Where the symbols take the items:
jn: ki>gg, ri>cc
ns: ki>tt, ri>zd
rp: ki>jr, ri>jh
qz: ki>lj, ri>dr
qm: ki>sq, ri>hn
nh: ki>tj, ri>gj
fg: ki>qj, ri>mg
pn: ki>pz, ri>qq
jd: ki>mj, ri>bz
ct: ki>mn, ri>bn
rn: ki>qf, ri>qs
mg: ki>rc, ri>qf
rl: ki>jh, ri>sr
ng: ki>fz, ri>gp
hf: ki>nj, ri>fg
nf: ki>hs, ri>qz
jh: ki>sg, ri>pp
lj: ki>hz, ri>tp
hs: ki>ls, ri>gs
nj: ki>mz, ri>mz
ds: ki>fp, ri>mm
jz: ki>ct, ri>ph
lz: ki>zq, ri>mj
tt: ki>ml, ri>sq
cq: ki>pz, ri>dl
pg: ki>cc, ri>sc
nt: ki>bb, ri>jl
jr: ki>ns, ri>tb
qq: ki>bm, ri>jn
fb: ki>nq, ri>dt
sr: ki>pp, ri>qb
fh: ki>qs, ri>tm
cz: ki>sq, ri>lb
jl: ki>tb, ri>ns
gj: ki>rd, ri>mq
mn: ki>ds, ri>bb
mj: ki>nc, ri>jb
ph: ki>pp, ri>qh
dz: ki>pg, ri>zz
hh: ki>hf, ri>gs
rz: ki>jn, ri>zl
bz: ki>jb, ri>cf
mz: ki>cq, ri>cq
qf: ki>hq, ri>mh
cf: ki>hl, ri>zd
qs: ki>nh, ri>jz
hz: ki>dh, ri>dd
tb: ki>rp, ri>rl
zn: ki>pn, ri>gf
qb: ki>jh, ri>zg
bb: ki>bc, ri>tb
pz: ki>qd, ri>td
rf: ki>sc, ri>lb
qj: ki>cq, ri>rc
rr: ki>rr, ri>rf
tj: ki>hz, ri>nf
fc: ki>bn, ri>dr
cn: ki>bn, ri>lt
td: ki>pn, ri>dz
sg: ki>bs, ri>dg
cc: ki>zn, ri>fz
nc: ki>jq, ri>bf
bf: ki>nb, ri>tt
mm: ki>fh, ri>mn
rd: ki>qj, ri>jc
tq: ki>mh, ri>ls
zz: ki>ng, ri>hg
zq: ki>cz, ri>jq
qh: ki>jl, ri>jr
dg: ki>pq, ri>bn
mh: ki>nf, ri>pg
bm: ki>td, ri>gg
fz: ki>gf, ri>hh
lb: ki>pz, ri>lb
tm: ki>bb, ri>bc
gs: ki>fg, ri>mh
dl: ki>rn, ri>lm
dd: ki>mb, ri>gd
gf: ki>bm, ri>hf
zg: ki>lt, ri>pp
jq: ki>nq, ri>nb
bn: ki>cm, ri>lz
zl: ki>fb, ri>sc
tp: ki>dd, ri>tj
ch: ki>qz, ri>ch
zc: ki>mg, ri>rn
dt: ki>pn, ri>qd
pq: ki>qb, ri>jc
mf: ki>jn, ri>pg
gd: ki>mc, ri>zm
zm: ki>cj, ri>ds
jc: ki>dl, ri>fc
cj: ki>rd, ri>fp
cm: ki>zg, ri>zq
qd: ki>qq, ri>mf
jb: ki>bf, ri>hl
lt: ki>fh, ri>jd
rc: ki>dl, ri>mq
dr: ki>tp, ri>nh
hq: ki>hq, ri>gd
nb: ki>cf, ri>ml
sc: ki>dt, ri>pz
ls: ki>cq, ri>dz
th: ki>hn, ri>fb
lm: ki>tq, ri>hs
nq: ki>rf, ri>pn
gg: ki>dz, ri>zn
gp: ki>hh, ri>hz
sq: ki>sr, ri>rr
mb: ki>nh, ri>mc
pp: ki>dg, ri>cn
bc: ki>qh, ri>cz
mq: ki>jc, ri>qs
zd: ki>qm, ri>nb
bs: ki>sr, ri>bn
fp: ki>qs, ri>fh
dh: ki>dr, ri>mb
ml: ki>zd, ri>pq
hl: ki>tt, ri>sc
hg: ki>gp, ri>nj
mc: ki>gj, ri>cj
hn: ki>rr, ri>nq

The rows follow the links: the fewer symbols apart two items are, the more alike their rows tend to be.

Row, then item:
-16 16 -23 16 34 34 -4 41 -24 -7 -11 -1 16 -25 -10 31 -23 -21 17 -9 -1 23 19 -39 15 -14 30 1 4 18 9 -11 6 -10 -22 6 6 21 -22 14 5 38 16 2 17 -14 -11 10 -4
item: fh
-20 -17 -16 -19 -16 -20 13 10 -3 -17 -37 9 17 -16 -14 2 43 3 -41 -25 30 -12 7 -10 8 22 -21 -15 9 -28 9 -11 -6 -37 -3 28 -43 -3 11 11 2 -16 -9 1 2 -9 -16 21 -7
item: bs
23 6 13 1 -16 26 -5 21 -26 19 4 -11 -30 -5 19 9 -14 13 25 -15 -7 5 3 -4 23 19 8 32 3 1 21 -20 29 -4 13 -24 5 -18 -16 -18 20 4 -4 -20 49 4 12 -21 53
item: rn
2 25 4 -13 21 -43 30 -30 15 16 -24 -7 22 -13 -2 5 3 -12 -22 43 -14 -3 12 9 12 -24 -6 7 -46 -31 -17 14 19 -9 -21 -9 20 -19 14 3 -13 18 12 -14 10 -8 5 -38 1
item: tp
-1 25 -5 4 -22 -22 -29 -28 13 -17 18 -9 -8 20 -13 -5 -9 -12 -1 0 -20 -36 3 2 -31 11 -14 -33 -2 -24 -35 34 -4 13 16 -17 7 -26 -4 -27 -32 4 31 2 -11 -7 15 5 -40
item: zz
14 -56 -13 11 5 -22 21 7 -7 2 -12 16 0 7 24 -23 22 10 2 -10 13 0 -8 14 12 -19 -15 -1 22 2 -9 0 -22 21 -6 30 -24 29 3 6 21 -29 -38 37 -22 18 -19 -4 13
item: sq
-1 19 2 12 16 1 20 20 -36 29 -18 -16 -1 -14 15 21 -20 -11 22 -4 -15 8 27 -17 23 -20 15 12 -10 -23 -7 -15 31 3 -16 -15 17 -11 -23 -6 12 32 18 -13 46 -5 -8 -45 19
item: gj
32 6 14 0 -44 0 -25 -7 -12 6 24 -12 -39 21 19 -9 -11 9 17 -21 -13 -25 -2 11 -3 29 -15 9 13 -17 -6 4 9 10 35 -24 2 -35 -13 -41 2 -13 1 -6 23 4 22 -15 26
item: cq
-42 -49 -1 -6 8 -9 0 26 -16 1 -32 10 8 1 -4 -3 32 15 -1 -31 25 1 -12 -3 -10 4 -4 -33 10 8 14 -12 5 -5 -14 14 -19 19 23 15 4 -21 -21 3 -26 13 -43 26 -16
item: zq
36 -20 -46 10 23 -2 -7 5 30 -38 -6 24 20 -20 -21 6 7 3 -22 19 9 6 3 -2 26 5 -5 16 13 18 6 21 -26 -15 -5 30 -29 16 -9 2 7 2 -21 27 -17 -16 16 31 22
item: tb
36 -19 -44 16 30 6 -13 7 31 -36 -1 26 16 -16 -18 3 -2 6 -5 26 5 6 -1 0 25 -2 0 17 11 30 5 24 -20 -10 -9 24 -19 17 -5 2 2 8 -23 30 -21 -13 16 31 24
item: jl
-12 30 33 -8 -23 30 16 -24 7 8 51 -12 -7 23 8 -16 -12 -17 -8 5 4 21 -12 7 -34 -12 8 15 14 19 4 -26 -36 14 20 11 12 26 -6 26 4 -19 18 1 -10 13 11 5 -38
item: qd
-17 23 -17 21 33 33 3 32 -25 0 -6 -5 15 -21 -4 30 -28 -21 23 -4 -8 26 23 -32 13 -21 34 2 1 14 3 -9 4 3 -24 3 11 17 -30 15 6 44 20 4 16 -13 -9 1 -10
item: ds
-7 23 -2 14 27 -4 22 18 -33 22 -17 -13 7 -14 12 22 -22 -20 19 5 -21 10 27 -19 17 -29 18 6 -15 -17 -14 -9 20 9 -25 -10 23 -4 -18 -4 9 39 23 -7 33 -4 -9 -38 2
item: mc
-37 -43 11 -1 18 7 -30 20 -9 4 -19 8 -2 7 -4 -2 7 30 31 -21 10 -1 -23 8 -20 9 13 -36 -9 28 13 5 22 13 -16 -17 11 9 28 10 -12 -7 -24 -8 -39 14 -33 17 -6
item: nc
-4 -29 -24 -11 -13 -23 14 7 3 -19 -30 12 12 -12 -13 0 46 6 -42 -18 31 -10 5 -4 14 15 -21 -12 17 -21 4 -8 -15 -29 1 32 -45 2 7 8 12 -20 -18 13 -2 -5 -13 22 3
item: sr
-52 -31 6 -11 3 -1 -15 25 -15 -3 -37 10 10 -5 -13 2 28 21 0 -35 26 -4 -8 -7 -10 15 2 -40 -4 3 15 -6 22 -15 -13 0 -13 3 26 19 -12 -6 -15 -9 -22 4 -40 25 -18
item: lz
26 2 14 2 -21 18 -9 18 -27 17 3 -11 -33 0 22 5 -10 13 24 -23 -8 -8 4 -3 19 24 1 26 8 -13 11 -16 28 -4 21 -25 0 -27 -14 -28 15 -1 -5 -14 46 5 12 -23 51
item: rc
0 26 -2 3 27 -37 29 -14 -3 20 -22 -9 18 -11 4 9 -5 -19 -5 32 -24 2 22 -2 10 -35 2 4 -36 -31 -24 12 18 5 -28 -12 23 -13 2 2 -8 30 19 -11 18 -11 2 -45 -6
item: dd
27 2 16 1 -21 18 -11 14 -21 17 11 -9 -35 4 19 2 -14 15 23 -18 -9 -6 0 -1 22 24 -2 29 8 -6 15 -15 28 -4 24 -26 2 -26 -10 -29 14 -5 -6 -18 42 3 17 -19 53
item: mg
19 -40 2 13 -1 -19 37 1 -13 16 5 3 -6 16 36 -27 10 -6 6 -3 1 4 -3 16 5 -35 -14 11 23 -1 -14 -8 -30 33 2 30 -14 31 -8 2 29 -29 -23 35 -9 24 -13 -19 9
item: rr

Each walk starts at a row. The symbols on each line, taken left to right, move it on to the next item.
Answer with the item's row; about right is enough.
---
-12 -16 -19 -19 -18 -18 12 7 3 -18 -34 8 17 -17 -19 5 45 8 -45 -21 32 -12 8 -9 11 26 -21 -14 12 -29 9 -9 -6 -36 2 28 -48 -6 9 11 3 -14 -10 2 2 -8 -11 22 -3
ri ri ri ki ki ri ki ri ki: -10 23 33 -5 -20 23 15 -27 7 9 52 -10 -6 26 13 -22 -12 -21 -1 5 0 19 -13 7 -31 -17 4 7 13 15 -5 -19 -38 21 19 13 13 24 -9 21 5 -21 17 10 -13 14 7 4 -39
ri ki ri ri ri ri ki ki: 27 2 -3 10 -36 -14 -30 -11 -7 -7 15 -9 -29 17 6 -8 -9 1 16 -19 -22 -41 3 7 -11 25 -20 -13 12 -28 -23 22 12 15 29 -23 1 -38 -8 -49 -11 -7 10 2 11 2 19 -9 4
---
-14 19 -21 17 32 34 -3 34 -22 -8 -5 -1 16 -22 -9 29 -27 -20 20 -4 -4 26 23 -35 13 -18 35 2 2 20 3 -5 2 -2 -23 6 9 23 -31 14 4 41 17 6 10 -17 -8 8 -12
ri ki ki ki ri ri ri: 33 -18 -47 16 24 5 -8 10 29 -35 -4 25 20 -21 -20 8 0 1 -15 24 8 10 6 -3 28 1 2 15 15 27 6 21 -25 -13 -7 27 -25 17 -7 3 5 7 -20 29 -16 -14 14 32 21
ri ki ri ki ki ri ri ki: -5 -2 36 1 -12 19 22 -19 2 17 42 -3 -11 28 27 -28 -6 -7 6 1 4 20 -19 15 -27 -25 0 12 15 23 4 -19 -33 29 17 14 9 37 -1 22 11 -27 -4 14 -18 21 -2 -2 -23
---
4 -8 24 5 -6 5 37 -13 -8 19 31 -3 -10 20 32 -29 -1 -15 2 1 2 22 -10 12 -13 -36 -4 17 18 12 -4 -22 -36 27 9 27 4 38 -9 18 21 -28 -7 24 -7 25 -6 -12 -15
ki ri ki ri ki ki ri: -9 35 32 -9 -30 25 3 -32 11 -2 53 -14 -12 25 3 -16 -15 -17 -9 6 0 11 -14 6 -37 -3 6 3 11 13 -5 -15 -34 17 24 4 15 12 -8 14 -3 -17 28 0 -13 10 18 10 -43
ri ri ri ri ki ki ri ki ri ri: -14 13 -31 7 23 25 4 39 -16 -15 -25 5 19 -32 -19 28 -2 -14 -4 -12 10 17 24 -40 27 0 19 7 10 5 16 -12 4 -32 -18 17 -19 14 -22 19 10 32 7 3 23 -22 -11 18 5
---
-39 -12 -11 -18 -11 -7 9 17 -9 -11 -41 7 20 -19 -20 14 40 10 -35 -33 31 -6 10 -17 7 19 -6 -25 6 -25 12 -20 7 -33 -9 16 -34 -5 13 19 -1 -4 -4 -9 1 -9 -28 19 -15
ki ri ki ki ki ki: -17 -18 -24 -16 -10 -11 10 13 2 -19 -36 8 18 -20 -22 5 39 4 -43 -23 32 -9 5 -18 10 24 -18 -13 11 -22 11 -11 -4 -37 -3 32 -42 -1 8 12 2 -12 -9 3 1 -11 -17 28 -8
ki ri ki ri ki ri ri ki: 1 16 33 0 -26 22 19 -22 1 10 54 -13 -18 29 21 -24 -11 -14 3 1 -2 14 -13 10 -26 -11 -1 16 22 14 -1 -22 -40 27 27 11 9 23 -9 13 13 -27 12 11 -7 19 11 -2 -22
---
-1 22 -9 6 -18 -27 -28 -27 12 -16 13 -10 -5 16 -12 -2 -7 -16 -3 3 -20 -34 7 2 -29 8 -14 -33 -4 -24 -35 34 -2 11 11 -16 7 -29 0 -28 -33 6 29 4 -10 -10 12 3 -41
ki ri ri ri ri: -5 42 38 -13 -31 26 -4 -34 17 4 56 -12 -17 24 1 -14 -19 -8 -5 12 -4 10 -19 7 -35 6 2 12 6 13 4 -10 -23 8 30 -7 18 3 -1 11 -12 -17 22 -12 -9 7 22 5 -30
ki ri ri ri ri ki ki ri ri ki: 21 24 22 -24 -5 -23 14 -34 30 15 1 -6 -3 -5 -2 -4 2 10 -21 44 -7 -5 -7 23 14 9 -13 29 -36 -16 7 5 21 -18 5 -23 17 -32 24 -5 -9 -2 -1 -29 17 -3 29 -26 31
---
14 18 -1 3 -32 -17 -36 -19 3 -12 22 -12 -24 19 -3 -4 -11 -3 8 -12 -21 -39 2 4 -24 26 -15 -21 5 -21 -27 26 5 12 25 -27 6 -38 -9 -41 -22 -2 22 -4 4 -5 20 -3 -16
ri ki ki ri ki ri ri ki ki: -9 16 -29 20 35 34 -4 34 -16 -13 -6 3 20 -24 -15 29 -23 -20 15 1 -2 26 20 -30 17 -16 31 5 6 23 7 -5 -5 -6 -25 10 2 24 -28 13 5 39 14 10 10 -19 -7 16 -9
ri ki ri ki ri ki ki ri: 13 -25 13 11 -4 -5 34 -7 -8 17 24 2 -9 22 39 -28 5 -7 9 -3 0 13 -9 12 -5 -37 -12 17 22 6 -10 -14 -34 31 8 30 -8 37 -7 14 23 -30 -17 33 -9 24 -12 -17 -5
---
29 2 17 -1 -19 25 -9 18 -21 18 9 -9 -31 -2 21 5 -14 14 28 -19 -5 0 -2 -2 21 21 3 33 7 -1 18 -18 26 -7 20 -23 6 -21 -13 -21 17 -1 -12 -18 43 0 15 -19 55
ri ri ri ri ri ri ri ri: 17 -21 -39 -5 -1 -14 5 4 20 -31 -24 19 19 -18 -21 0 32 7 -40 0 22 -7 6 -6 24 16 -18 0 17 -8 9 7 -20 -30 -2 37 -45 4 2 7 5 -9 -18 19 -9 -11 2 31 9
ki ki ki ki ki ki ri ki: -41 -22 -6 -19 -9 -6 4 17 -14 -10 -41 8 15 -12 -18 6 39 12 -26 -36 31 -6 4 -17 -3 20 -8 -29 6 -21 14 -17 5 -28 -10 18 -31 1 13 19 0 -12 -7 -4 -6 -3 -31 21 -17
